Below is a small trained network, with its code and all its weights. Each question gives an input and a class and asks what happens when units are switched off, that is, made to give their printed mean instead of their output.

import numpy as np


def w(rows, s, z=0):
    codes = np.array(rows[::2]) - 128.0
    scale = np.full(codes.shape[1], s)
    scale[-1] = z or s
    return codes * scale


def norm(h):
    return h / np.sqrt((h * h).mean(-1, keepdims=True) + 1e-5)


def f(y):
    return y / 2 * (1 + np.tanh(0.7978845608 * (y + 0.044715 * y**3)))


def log_softmax(a):
    a = a - a.max(-1, keepdims=True)
    return a - np.log(np.exp(a).sum(-1, keepdims=True))


def net(x, mask):
    res = np.array(x, float).reshape(1, 2) / 4 @ E
    u = 0
    for l in range(2):
        y = f(norm(res) @ A[l][:, :-1].T + A[l][:, -1])
        res = res + np.where(mask[u : u + 3], y, B[l][:, -1]) @ B[l][:, :-1]
        u += 3
    return log_softmax(norm(res)[-1] @ U[:, :-1].T + U[:, -1])


A, B = {}, {}
E = w([
[101,88,188],'x0',
[103,229,250],'x1',
],0.0016)
A[0] = w([
[177,255,25,3],'0.n0',
[117,179,74,91],'0.n1',
[113,169,144,93],'0.n2',
],0.0089,0.0049)
B[0] = w([
[26,153,48,251],'0.n0',
[253,70,79,136],'0.n1',
[88,201,117,160],'0.n2',
],0.015,0.0016)
A[1] = w([
[198,166,160,51],'1.n0',
[2,37,176,80],'1.n1',
[114,114,84,2],'1.n2',
],0.011,0.0046)
B[1] = w([
[153,119,5,109],'1.n0',
[208,151,74,253],'1.n1',
[160,250,91,111],'1.n2',
],0.021,0.0043)
U = w([
[232,141,100,216],'0',
[117,5,188,105],'1',
[12,168,219,153],'2',
[181,219,233,4],'3',
[42,169,36,171],'4',
],0.015,0.0039)

Each question gives the input, the list of numbers given to net, and the class t.
The units are the neurons (one row each of A and B). Each row of codes is followed by its name. A weight is (code - 128) times the scale printed after its matrix; where a second scale follows, it is the last column's (A, B and U).
mask holds one flag per neuron, layer by layer. A switched-off neuron (its flag False) gives its mean, the last column of its row in B, instead of its output. The means were averaged over made-up inputs and are rounded, as every weight is.
A unit's drop is (log p(t) with every unit on - log p(t) with that unit switched off) / (log p(t) with every unit on - log p(t) with every unit switched off).
unit that matters most: the unit with the biggest drop
k most important neurons: the k neurons with the biggest drops, biggest first
top k neurons in layer l: the k neurons of layer l with the biggest drops, biggest first
drop when u is switched off: that unit's drop, to one decimal
input [-6,-8], class 1: unit that matters most : 0.n2
input [-5,-4], class 4: top 2 neurons in layer 1 : (1.n1 1.n2)
input [1,6], class 2: top 2 neurons in layer 0 : (0.n1 0.n2)
input [-1,-1], class 4: top 2 neurons in layer 1 : (1.n2 1.n1)
input [3,6], class 2: top 2 neurons in layer 0 : (0.n1 0.n2)
input [-2,-2], class 4: 4 most important neurons : (0.n0 1.n2 1.n1 0.n1)
input [2,3], class 3: 3 most important neurons : (0.n1 0.n2 0.n0)
input [-7,-8], class 4: 3 most important neurons : (1.n1 1.n2 0.n0)
input [-2,-5], class 1: top 2 neurons in layer 0 : (0.n0 0.n2)
input [-4,-2], class 4: 2 most important neurons : (0.n0 1.n1)
input [-2,5], class 2: 3 most important neurons : (1.n1 0.n2 0.n1)
input [2,-5], class 1: 2 most important neurons : (0.n0 0.n2)
input [6,5], class 3: 3 most important neurons : (0.n1 0.n0 0.n2)
input [-5,-7], class 1: most important neuron : (0.n2)
input [3,4], class 3: top 2 neurons in layer 0 : (0.n1 0.n2)
input [1,-5], class 1: 2 most important neurons : (0.n0 1.n1)
input [0,6], class 2: 2 most important neurons : (1.n1 0.n1)
input [1,-3], class 1: top 2 neurons in layer 0 : (0.n0 0.n2)
input [2,4], class 2: top 2 neurons in layer 0 : (0.n2 0.n1)
input [-4,-6], class 1: top 2 neurons in layer 1 : (1.n1 1.n0)
input [-1,6], class 2: top neuron in layer 0 : (0.n1)
input [-2,1], class 4: drop when 0.n0 is switched off : 0.7
input [-1,4], class 2: drop when 0.n1 is switched off : 0.9
input [0,2], class 2: drop when 0.n2 is switched off : 0.8
input [0,4], class 2: drop when 0.n0 is switched off : 0.0
